Below is a small trained network, with its code and all its weights. Each question gives an input and a class and asks what happens when units are switched off, that is, made to give their printed mean instead of their output.

import numpy as np


def w(rows, s, z=0):
    codes = np.array(rows[::2]) - 128.0
    scale = np.full(codes.shape[1], s)
    scale[-1] = z or s
    return codes * scale


def norm(h):
    return h / np.sqrt((h * h).mean(-1, keepdims=True) + 1e-5)


def f(y):
    return np.maximum(y, 0)


def log_softmax(a):
    a = a - a.max(-1, keepdims=True)
    return a - np.log(np.exp(a).sum(-1, keepdims=True))


def net(x, mask):
    res = np.array(x, float).reshape(1, 7) / 4 @ E
    u = 0
    for l in range(2):
        y = f(norm(res) @ A[l][:, :-1].T + A[l][:, -1])
        res = res + np.where(mask[u : u + 3], y, B[l][:, -1]) @ B[l][:, :-1]
        u += 3
    return log_softmax(norm(res)[-1] @ U[:, :-1].T + U[:, -1])


A, B = {}, {}
E = w([
[33,126,162,107,171,117,73,63,92,92,210,216],'x0',
[79,166,134,144,151,130,116,159,15,96,89,76],'x1',
[117,121,166,118,76,144,149,127,135,73,114,143],'x2',
[134,253,82,131,51,197,119,174,122,150,220,133],'x3',
[103,175,144,176,156,172,238,58,100,137,124,78],'x4',
[83,123,107,127,102,120,139,133,132,167,106,167],'x5',
[186,90,205,193,108,219,30,96,68,198,80,146],'x6',
],0.0059)
A[0] = w([
[84,168,119,116,149,112,105,196,1,87,79,93,69],'L0N0',
[142,120,85,110,90,112,59,210,110,92,157,125,83],'L0N1',
[134,91,118,76,104,83,19,190,155,113,117,154,2],'L0N2',
],0.0076,0.0057)
B[0] = w([
[192,82,125,132,127,112,156,121,228,152,170,198,255],'L0N0',
[84,160,124,145,125,171,145,98,124,145,134,60,239],'L0N1',
[122,122,134,193,158,129,244,66,83,132,135,98,231],'L0N2',
],0.011,0.004)
A[1] = w([
[77,162,41,40,146,23,181,179,162,57,146,78,3],'L1N0',
[119,40,160,101,199,25,112,124,133,86,1,114,38],'L1N1',
[186,133,90,121,87,101,149,225,151,154,21,40,23],'L1N2',
],0.007,0.005)
B[1] = w([
[170,65,143,126,127,195,84,143,81,136,14,137,250],'L1N0',
[120,249,100,117,56,148,111,180,138,155,174,91,254],'L1N1',
[42,107,175,94,189,67,83,82,88,64,198,189,220],'L1N2',
],0.011,0.0046)
U = w([
[163,86,146,128,110,157,60,153,77,134,43,136,254],'0',
[112,246,107,113,78,128,106,196,130,129,141,99,90],'1',
[104,118,125,187,145,121,212,82,91,119,114,69,76],'2',
[80,113,158,75,165,70,64,104,88,73,166,183,56],'3',
[190,71,123,119,118,102,144,147,210,140,143,172,116],'4',
],0.012,0.0064)

Each question gives the input, the list of numbers given to net, and the class t.
The units are the neurons (one row each of A and B). Each row of codes is followed by its name. A weight is (code - 128) times the scale printed after its matrix; where a second scale follows, it is the last column's (A, B and U).
mask holds one flag per neuron, layer by layer. A switched-off neuron (its flag False) gives its mean, the last column of its row in B, instead of its output. The means were averaged over made-up inputs and are rounded, as every weight is.
A unit's drop is (log p(t) with every unit on - log p(t) with that unit switched off) / (log p(t) with every unit on - log p(t) with every unit switched off).
The circuit of an input: a set's keep is (log p(t) with only the set's units on - log p(t) with every unit switched off) / (log p(t) with every unit on - log p(t) with every unit switched off). Starting from all 6 units, units are removed one at a time, each time the one whose removal leaves the highest keep (on an exact tie, the one counted first), for as long as the keep stays at least 0.8.
circuit, biggest first: the units of the circuit, biggest drop first
top k neurons: the k neurons with the biggest drops, biggest first
k most important neurons of layer l: the k neurons of layer l with the biggest drops, biggest first
input [-5,7,-2,-6,-2,-2,-1], class 4: most important neuron of layer 0 -> L0N0
input [5,-2,-8,-7,6,6,-4], class 1: top 2 neurons -> L1N1, L0N2
input [-3,4,2,-3,-3,-3,-5], class 0: top 2 neurons -> L1N0, L0N1
input [-5,-5,5,-7,0,4,2], class 1: circuit, biggest first -> L1N1, L0N0
input [-3,-6,-2,7,-1,4,-8], class 0: circuit, biggest first -> L1N0, L0N0
input [4,-2,2,7,-8,-4,-7], class 2: circuit, biggest first -> L0N1, L0N2, L1N1
input [-7,-1,0,-5,5,-6,-2], class 3: circuit, biggest first -> L1N2, L0N2
input [-1,-5,0,3,-7,4,-6], class 2: circuit, biggest first -> L0N2, L0N1
input [8,-1,7,-8,6,-4,-8], class 0: circuit, biggest first -> L1N0, L0N2, L1N2
input [-3,1,-3,-4,4,1,-2], class 1: circuit, biggest first -> L1N1, L0N2
input [1,-7,-1,-5,-7,7,5], class 2: top 3 neurons -> L0N2, L0N0, L1N0
input [-4,4,4,-5,-5,2,-2], class 1: top 2 neurons -> L1N1, L1N0
input [-8,2,7,7,-7,7,6], class 3: top 3 neurons -> L1N2, L1N1, L1N0
input [-7,5,5,-4,-1,1,2], class 3: circuit, biggest first -> L1N2
input [-8,0,7,-6,-7,-1,7], class 3: top 3 neurons -> L1N2, L1N0, L0N0
input [0,7,7,-5,-6,8,1], class 4: top 2 neurons -> L0N0, L0N2
input [-3,-2,-5,3,2,-3,-3], class 0: top 3 neurons -> L1N0, L0N0, L0N2
input [6,8,-5,5,2,-6,3], class 4: top 2 neurons -> L0N0, L1N2
input [-8,6,3,6,-8,2,-5], class 2: top 2 neurons -> L0N1, L0N2
input [3,0,-7,-8,3,-2,-3], class 1: circuit, biggest first -> L1N1
input [3,-6,2,2,-8,-5,5], class 2: circuit, biggest first -> L0N2, L0N1
input [2,6,-2,-5,3,-4,5], class 4: top 2 neurons -> L0N0, L1N0
